Here is a tiny trained network, its code and every weight. The questions are about switching its units off for an input and a class, where a switched-off unit gives its printed mean instead of its output.

import numpy as np


def w(rows, s, z=0):
    codes = np.array(rows[::2]) - 128.0
    scale = np.full(codes.shape[1], s)
    scale[-1] = z or s
    return codes * scale


def norm(h):
    return h / np.sqrt((h * h).mean(-1, keepdims=True) + 1e-5)


def f(y):
    return np.maximum(y, 0)


def log_softmax(a):
    a = a - a.max(-1, keepdims=True)
    return a - np.log(np.exp(a).sum(-1, keepdims=True))


def net(x, mask):
    res = np.array(x, float).reshape(1, 2) / 4 @ E
    u = 0
    for l in range(3):
        y = f(norm(res) @ A[l][:, :-1].T + A[l][:, -1])
        res = res + np.where(mask[u : u + 7], y, B[l][:, -1]) @ B[l][:, :-1]
        u += 7
    return log_softmax(norm(res)[-1] @ U[:, :-1].T + U[:, -1])


A, B = {}, {}
E = w([
[213,240,118,161,179,94,134,162],'x0',
[2,135,80,183,135,90,85,68],'x1',
],0.0092)
A[0] = w([
[141,25,194,86,74,139,57,153,74],'0.n1',
[140,140,171,49,164,90,177,127,100],'0.n2',
[92,134,38,205,100,60,37,91,137],'0.n3',
[43,129,112,66,138,3,68,136,113],'0.n4',
[206,231,185,157,118,66,34,190,100],'0.n5',
[1,143,53,159,128,84,40,81,96],'0.n6',
[82,151,111,131,102,120,123,20,3],'0.n7',
],0.0065,0.0022)
B[0] = w([
[141,142,192,104,82,77,183,237,211],'0.n1',
[122,138,144,166,98,188,155,141,166],'0.n2',
[76,75,201,162,182,135,109,110,224],'0.n3',
[130,168,138,131,153,167,147,159,192],'0.n4',
[106,89,85,129,79,127,90,178,233],'0.n5',
[254,74,78,98,164,197,184,53,254],'0.n6',
[139,149,112,172,136,114,166,70,173],'0.n7',
],0.0094,0.0076)
A[1] = w([
[118,119,99,201,181,130,149,66,92],'1.n1',
[182,125,166,66,119,143,168,150,240],'1.n2',
[123,150,107,70,52,142,128,25,103],'1.n3',
[121,184,92,82,73,172,120,75,4],'1.n4',
[60,141,148,130,163,134,126,54,64],'1.n5',
[65,104,111,57,123,221,210,78,221],'1.n6',
[173,140,79,86,141,237,160,2,78],'1.n7',
],0.007,0.0014)
B[1] = w([
[179,64,187,93,102,205,148,220,218],'1.n1',
[57,176,110,107,119,111,84,28,253],'1.n2',
[128,215,115,78,186,155,74,136,147],'1.n3',
[139,90,66,138,127,155,65,157,128],'1.n4',
[206,146,177,128,162,181,221,136,168],'1.n5',
[182,220,64,162,165,116,84,178,236],'1.n6',
[113,140,254,252,99,118,245,188,249],'1.n7',
],0.0069,0.0064)
A[2] = w([
[134,135,146,152,120,173,158,87,9],'2.n1',
[186,157,47,123,128,149,76,153,227],'2.n2',
[20,112,248,149,90,152,132,155,135],'2.n3',
[111,115,145,153,234,158,102,108,93],'2.n4',
[131,130,99,80,82,172,197,79,236],'2.n5',
[3,151,117,135,145,22,81,111,219],'2.n6',
[146,116,134,157,146,137,149,72,9],'2.n7',
],0.011,0.0012)
B[2] = w([
[92,135,156,182,178,142,176,128,206],'2.n1',
[50,139,51,149,121,157,100,102,245],'2.n2',
[183,155,139,57,66,50,114,129,254],'2.n3',
[138,219,102,95,49,194,127,156,211],'2.n4',
[114,76,119,180,203,55,85,85,228],'2.n5',
[231,55,213,72,210,90,207,11,140],'2.n6',
[115,181,254,159,158,137,196,183,193],'2.n7',
],0.0074,0.0066)
U = w([
[123,145,228,195,198,204,246,116,139],'0',
[97,78,113,158,215,41,104,23,104],'1',
[147,147,208,12,57,40,141,131,165],'2',
[80,207,17,152,98,187,53,140,173],'3',
[15,174,170,28,175,167,125,52,2],'4',
],0.013,0.0082)

Each question gives the input, the list of numbers given to net, and the class t.
The units are the neurons (one row each of A and B). Each row of codes is followed by its name. A weight is (code - 128) times the scale printed after its matrix; where a second scale follows, it is the last column's (A, B and U).
mask holds one flag per neuron, layer by layer. A switched-off neuron (its flag False) gives its mean, the last column of its row in B, instead of its output. The means were averaged over made-up inputs and are rounded, as every weight is.
A unit's drop is (log p(t) with every unit on - log p(t) with that unit switched off) / (log p(t) with every unit on - log p(t) with every unit switched off).
unit that matters most: the unit with the biggest drop
k most important neurons: the k neurons with the biggest drops, biggest first
top k neurons in layer l: the k neurons of layer l with the biggest drops, biggest first
drop when u is switched off: that unit's drop, to one decimal
input [2,-3], class 3: 2 most important neurons -> [0.n6 1.n7]
input [2,0], class 3: unit that matters most -> 0.n3
input [6,1], class 3: 4 most important neurons -> [1.n2 2.n2 0.n3 2.n5]
input [5,3], class 3: 3 most important neurons -> [0.n5 1.n7 0.n7]
input [-8,0], class 1: 3 most important neurons -> [1.n7 0.n3 2.n5]
input [-7,0], class 1: 4 most important neurons -> [0.n1 1.n7 0.n3 2.n5]
input [-4,0], class 1: top 2 neurons in layer 0 -> [0.n1 0.n3]
input [0,-8], class 2: 2 most important neurons -> [0.n6 1.n6]
input [-3,0], class 1: top 2 neurons in layer 0 -> [0.n1 0.n3]
input [-3,-8], class 2: drop when 0.n6 is switched off -> 0.6
input [-6,6], class 0: drop when 2.n2 is switched off -> 0.0
input [2,-5], class 3: drop when 1.n7 is switched off -> 0.5
input [4,2], class 3: drop when 0.n5 is switched off -> 1.3
input [-2,-3], class 2: top neuron in layer 0 -> [0.n6]
